Below are the code and all the weights of a small trained network. Each question names an input and a target symbol and asks about switching units off, where a switched-off unit gives its printed mean instead of its output.

import numpy as np


def w(rows, s, z=0):
    codes = np.array(rows[::2]) - 128.0
    scale = np.full(codes.shape[1], s)
    scale[-1] = z or s
    return codes * scale


def f(y):
    return np.maximum(y, 0)


def softmax(a):
    e = np.exp(a - a.max(-1, keepdims=True))
    return e / e.sum(-1, keepdims=True)


def log_softmax(a):
    a = a - a.max(-1, keepdims=True)
    return a - np.log(np.exp(a).sum(-1, keepdims=True))


def net(x, mask):
    ids = ['Λεζηστω'.index(c) for c in x.split()]
    T = len(ids)
    res = E[ids] + P[:T]
    q, k, v = (res @ M[0].T for M in (Q, K, V))
    z = softmax(np.where(np.tri(T) > 0, q @ k.T / 4**0.5, -1e9)) @ v
    res = res + np.where(mask[0], z, O[0][:, -1]) @ O[0][:, :-1]
    y = f(res @ A[0][:, :-1].T + A[0][:, -1])
    res = res + np.where(mask[1:17], y, B[0][:, -1]) @ B[0][:, :-1]
    return log_softmax(res[-1] @ U[:, :-1].T + U[:, -1])


Q, K, V, O, A, B = {}, {}, {}, {}, {}, {}
E = w([
[202,137,27,91,89,205,93,166,42,6,68],'Λ',
[24,129,149,212,26,140,62,69,79,226,224],'ε',
[147,91,142,157,44,55,125,156,81,35,117],'ζ',
[101,79,170,87,151,124,145,206,114,115,131],'η',
[128,149,44,173,145,177,167,121,188,144,194],'σ',
[93,96,79,185,155,249,168,123,89,8,85],'τ',
[131,96,111,141,171,54,86,191,197,196,113],'ω',
],0.014)
P = w([
[93,150,78,86,84,21,124,158,152,124,159],'0',
[198,129,131,104,133,166,245,108,146,182,104],'1',
[140,132,46,218,134,186,27,109,158,148,124],'2',
[215,136,178,124,141,147,237,133,149,173,108],'3',
[135,119,53,188,163,171,55,154,151,123,157],'4',
[175,138,175,134,136,161,234,133,128,193,98],'5',
[166,122,40,200,143,160,41,152,135,105,158],'6',
],0.011)
Q[0] = w([
[233,156,115,35,201,132,96,147,73,104,177],'h0',
[135,162,218,103,183,155,209,11,108,132,63],'h0',
[43,163,17,187,79,141,20,121,108,55,183],'h0',
[120,235,254,87,53,26,174,59,92,172,48],'h0',
],0.0068)
K[0] = w([
[148,150,113,91,133,144,80,130,144,93,73],'h0',
[169,78,184,202,197,254,150,85,53,112,97],'h0',
[48,147,53,107,73,96,149,91,117,65,149],'h0',
[211,94,168,194,102,150,109,118,122,174,135],'h0',
],0.0082)
V[0] = w([
[105,83,252,102,114,137,75,118,84,5,61],'h0',
[175,147,79,41,95,61,59,141,173,139,89],'h0',
[151,95,60,210,59,64,98,58,52,167,190],'h0',
[197,162,72,181,114,254,134,187,176,90,78],'h0',
],0.0066)
O[0] = w([
[41,103,130,90,188,156,73,47,100,49,154,15],'h0',
[30,222,171,198,204,40,108,146,69,177,80,254],'h0',
[176,199,220,141,78,130,53,173,140,108,247,175],'h0',
[138,216,1,41,94,129,119,179,193,140,112,145],'h0',
],0.0075,0.0023)
A[0] = w([
[51,87,47,149,130,135,82,98,181,83,107,174],'n0',
[138,64,169,26,183,148,213,103,209,170,65,86],'n1',
[102,213,70,161,129,100,94,129,174,157,175,53],'n2',
[152,112,101,121,152,213,133,142,109,2,56,138],'n3',
[54,172,153,95,167,122,84,68,131,1,192,4],'n4',
[233,186,135,116,129,144,61,178,163,87,83,213],'n5',
[79,156,147,66,39,36,200,92,77,102,121,60],'n6',
[139,128,70,78,133,236,218,99,127,155,145,180],'n7',
[58,76,106,116,178,132,52,135,48,137,171,89],'n8',
[36,131,22,160,181,81,130,109,95,115,86,13],'n9',
[164,128,233,95,125,184,218,115,135,160,172,137],'n10',
[89,87,164,226,174,51,143,192,125,167,95,94],'n11',
[206,192,119,102,70,102,167,189,178,207,141,127],'n12',
[142,147,104,193,196,135,58,99,108,143,109,157],'n13',
[162,118,138,95,97,153,89,168,38,137,99,110],'n14',
[194,145,162,6,79,127,197,105,82,68,102,63],'n15',
],0.0064,0.0024)
B[0] = w([
[221,19,171,86,91,73,106,193,118,181,104,198],'n0',
[61,166,150,129,35,197,93,212,157,114,97,230],'n1',
[113,81,184,71,96,121,148,175,122,111,93,197],'n2',
[152,143,77,155,138,145,138,123,132,179,179,249],'n3',
[133,156,103,127,168,176,2,189,181,85,108,163],'n4',
[114,102,151,163,121,170,162,114,71,131,147,228],'n5',
[184,58,178,179,125,138,178,90,199,91,122,149],'n6',
[202,205,172,100,160,33,77,101,161,111,138,254],'n7',
[153,73,111,133,114,66,143,98,208,46,49,205],'n8',
[135,112,180,99,117,187,160,143,79,123,132,205],'n9',
[117,170,202,96,170,93,98,112,83,100,138,202],'n10',
[119,141,61,169,134,101,129,78,80,157,185,247],'n11',
[113,124,128,230,127,165,154,120,137,52,112,252],'n12',
[130,169,174,38,154,72,187,128,119,45,82,207],'n13',
[98,134,102,148,149,123,102,71,152,54,115,174],'n14',
[80,106,58,102,111,124,169,98,54,128,138,199],'n15',
],0.0066,0.0079)
U = w([
[59,96,66,190,105,211,93,186,157,115,90,6],'Λ',
[134,139,170,95,138,191,96,126,106,117,147,230],'ε',
[77,161,183,29,97,149,122,248,82,85,46,117],'ζ',
[120,199,143,125,166,127,90,85,254,20,54,54],'η',
[139,15,152,98,126,122,215,65,121,44,68,152],'σ',
[175,65,83,82,104,142,59,167,176,135,124,218],'τ',
[84,238,75,101,163,118,133,87,61,112,116,132],'ω',
],0.0053,0.0014)

Each question gives the input, a string of symbols that net reads in full, and the target symbol t.
The units are the heads (4 rows each of Q, K, V and O) and the neurons (one row each of A and B). Each row of codes is followed by its name. A weight is (code - 128) times the scale printed after its matrix; where a second scale follows, it is the last column's (O, A, B and U).
mask holds one flag per unit, heads first, then neurons. A switched-off unit (its flag False) gives its mean, the last column of its rows in O or B, instead of its output. The means were averaged over made-up inputs and are rounded, as every weight is.
A unit's drop is (log p(t) with every unit on - log p(t) with that unit switched off) / (log p(t) with every unit on - log p(t) with every unit switched off).
The circuit of an input: a set's keep is (log p(t) with only the set's units on - log p(t) with every unit switched off) / (log p(t) with every unit on - log p(t) with every unit switched off). Starting from the 12 units with the biggest drops (on a tie, the unit counted first), units are removed one at a time, each time the one whose removal leaves the highest keep (on an exact tie, the one counted first), for as long as the keep stays at least 0.8.
units of the circuit, in order: the units of the circuit, biggest drop first
top k neurons: the k neurons with the biggest drops, biggest first
drop of u: that unit's drop, to one decimal
input ζ ε ζ, target η: top 3 neurons -> n4, n8, n13
input η ε Λ η η, target σ: units of the circuit, in order -> h0, n8
input ζ τ η η Λ, target η: units of the circuit, in order -> h0, n8, n4
input ζ η σ η τ Λ ω, target η: top 2 neurons -> n8, n13
input ε η Λ Λ η σ, target η: units of the circuit, in order -> n7, h0, n12
input ζ ζ η η Λ η ε, target η: top 3 neurons -> n8, n4, n13
input Λ Λ ε η Λ η ω, target ζ: units of the circuit, in order -> h0, n2, n9
input τ τ τ ζ ε η η, target τ: units of the circuit, in order -> h0, n0, n12, n13
input ω τ η τ ω, target ω: units of the circuit, in order -> h0, n11
input η ε η ζ τ, target σ: units of the circuit, in order -> h0, n0
input ω ε η, target ω: units of the circuit, in order -> h0, n11
input η ζ σ σ, target η: units of the circuit, in order -> n7, n12, h0
input η Λ τ, target σ: top neuron -> n13
input η η ε, target σ: top 2 neurons -> n8, n13
input ζ ε ε η σ Λ τ, target η: top 2 neurons -> n4, n8
input τ Λ η ω Λ, target τ: top 2 neurons -> n0, n3
input ε τ τ, target ε: drop of n0 -> 0.0
input η η η, target σ: drop of h0 -> 0.8
input ε σ ζ η η, target ε: drop of h0 -> 1.1
input ζ η τ, target η: drop of n13 -> 0.4
